Below are the code and all the weights of a small trained network. Each question names an input and a class and asks about switching units off, where a switched-off unit gives its printed mean instead of its output.

import numpy as np


def w(rows, s, z=0):
    codes = np.array(rows[::2]) - 128.0
    scale = np.full(codes.shape[1], s)
    scale[-1] = z or s
    return codes * scale


def f(y):
    return np.maximum(y, 0)


def log_softmax(a):
    a = a - a.max(-1, keepdims=True)
    return a - np.log(np.exp(a).sum(-1, keepdims=True))


def net(x, mask):
    res = np.array(x, float).reshape(1, 6) / 4 @ E
    y = f(res @ A[0][:, :-1].T + A[0][:, -1])
    res = res + np.where(mask, y, B[0][:, -1]) @ B[0][:, :-1]
    return log_softmax(res[-1] @ U[:, :-1].T + U[:, -1])


A, B = {}, {}
E = w([
[59,109,174,113,254,171,128,135,115,44,85,69],'x0',
[120,160,126,133,117,125,129,116,124,130,124,102],'x1',
[184,182,197,17,110,245,190,189,168,149,68,180],'x2',
[120,173,119,91,112,118,141,103,113,130,157,84],'x3',
[145,129,133,156,113,137,122,160,122,131,117,104],'x4',
[96,89,131,147,166,171,145,116,229,181,150,31],'x5',
],0.008)
A[0] = w([
[154,147,180,112,134,158,162,168,172,113,106,111,116],'N0',
[132,133,151,127,110,144,153,167,90,129,114,159,109],'N1',
[129,97,72,180,90,39,80,119,76,84,161,134,110],'N2',
[153,139,153,88,70,117,146,120,157,157,124,163,114],'N3',
[199,173,148,85,90,115,144,150,130,154,106,193,117],'N4',
[99,95,138,153,137,114,98,105,169,90,150,86,108],'N5',
[87,137,173,120,164,142,129,141,86,55,66,135,140],'N6',
[128,97,108,129,92,125,151,122,223,255,166,113,112],'N7',
[103,80,116,150,196,102,135,126,134,110,143,72,119],'N8',
[125,128,159,101,127,157,121,126,172,112,113,113,2],'N9',
],0.0091,0.0056)
B[0] = w([
[157,167,87,154,185,72,149,171,202,68,167,166,187],'N0',
[190,99,173,108,81,144,124,121,149,199,169,159,164],'N1',
[244,146,112,101,221,71,184,211,189,26,165,160,245],'N2',
[136,123,169,71,127,204,65,142,66,184,110,116,184],'N3',
[113,77,252,93,80,170,96,144,105,218,104,162,215],'N4',
[48,63,154,106,59,159,95,61,59,232,42,123,188],'N5',
[142,116,40,154,190,59,140,127,213,57,200,137,204],'N6',
[181,133,67,138,247,1,164,99,186,7,226,127,212],'N7',
[69,64,123,108,72,209,99,72,24,196,58,87,209],'N8',
[15,82,97,213,194,116,134,7,117,85,103,70,143],'N9',
],0.0061,0.011)
U = w([
[164,185,124,102,155,117,173,172,157,89,148,180,174],'0',
[123,117,85,156,163,119,159,115,152,44,129,90,195],'1',
[91,101,161,125,78,179,108,115,73,255,50,102,3],'2',
],0.0084,0.0013)

Each question gives the input, the list of numbers given to net, and the class t.
The units are the neurons (one row each of A and B). Each row of codes is followed by its name. A weight is (code - 128) times the scale printed after its matrix; where a second scale follows, it is the last column's (A, B and U).
mask holds one flag per neuron, in row order. A switched-off neuron (its flag False) gives its mean, the last column of its row in B, instead of its output. The means were averaged over made-up inputs and are rounded, as every weight is.
A unit's drop is (log p(t) with every unit on - log p(t) with that unit switched off) / (log p(t) with every unit on - log p(t) with every unit switched off).
The circuit of an input: a set's keep is (log p(t) with only the set's units on - log p(t) with every unit switched off) / (log p(t) with every unit on - log p(t) with every unit switched off). Starting from all 10 units, units are removed one at a time, each time the one whose removal leaves the highest keep (on an exact tie, the one counted first), for as long as the keep stays at least 0.8.
units of the circuit, in order: the units of the circuit, biggest drop first
k most important neurons: the k neurons with the biggest drops, biggest first
drop when u is switched off: that unit's drop, to one decimal
input [0,7,6,3,-2,-1], class 2: units of the circuit, in order	N2
input [0,5,5,-3,-7,0], class 2: 4 most important neurons	N2, N7, N4, N3
input [5,-6,-7,-4,-2,2], class 2: 2 most important neurons	N8, N5
input [-8,-4,6,2,1,-1], class 2: 3 most important neurons	N4, N2, N3
input [6,-6,-7,5,-8,1], class 2: 4 most important neurons	N8, N5, N7, N0
input [3,-6,7,-8,-6,7], class 1: 3 most important neurons	N9, N2, N4
input [5,-4,-8,2,-3,1], class 2: 4 most important neurons	N8, N5, N7, N0
input [7,-7,7,1,4,3], class 1: 2 most important neurons	N9, N2
input [0,-3,5,0,6,-2], class 2: 4 most important neurons	N2, N7, N4, N3
input [1,1,-8,5,1,2], class 2: 4 most important neurons	N5, N8, N7, N6
input [-5,2,4,-4,5,-1], class 2: 2 most important neurons	N2, N4
input [8,7,-3,6,-7,1], class 2: drop when N7 is switched off	0.2
input [-4,-5,3,0,-3,-3], class 2: drop when N2 is switched off	0.1
input [-7,3,-8,1,3,-5], class 0: drop when N2 is switched off	0.7
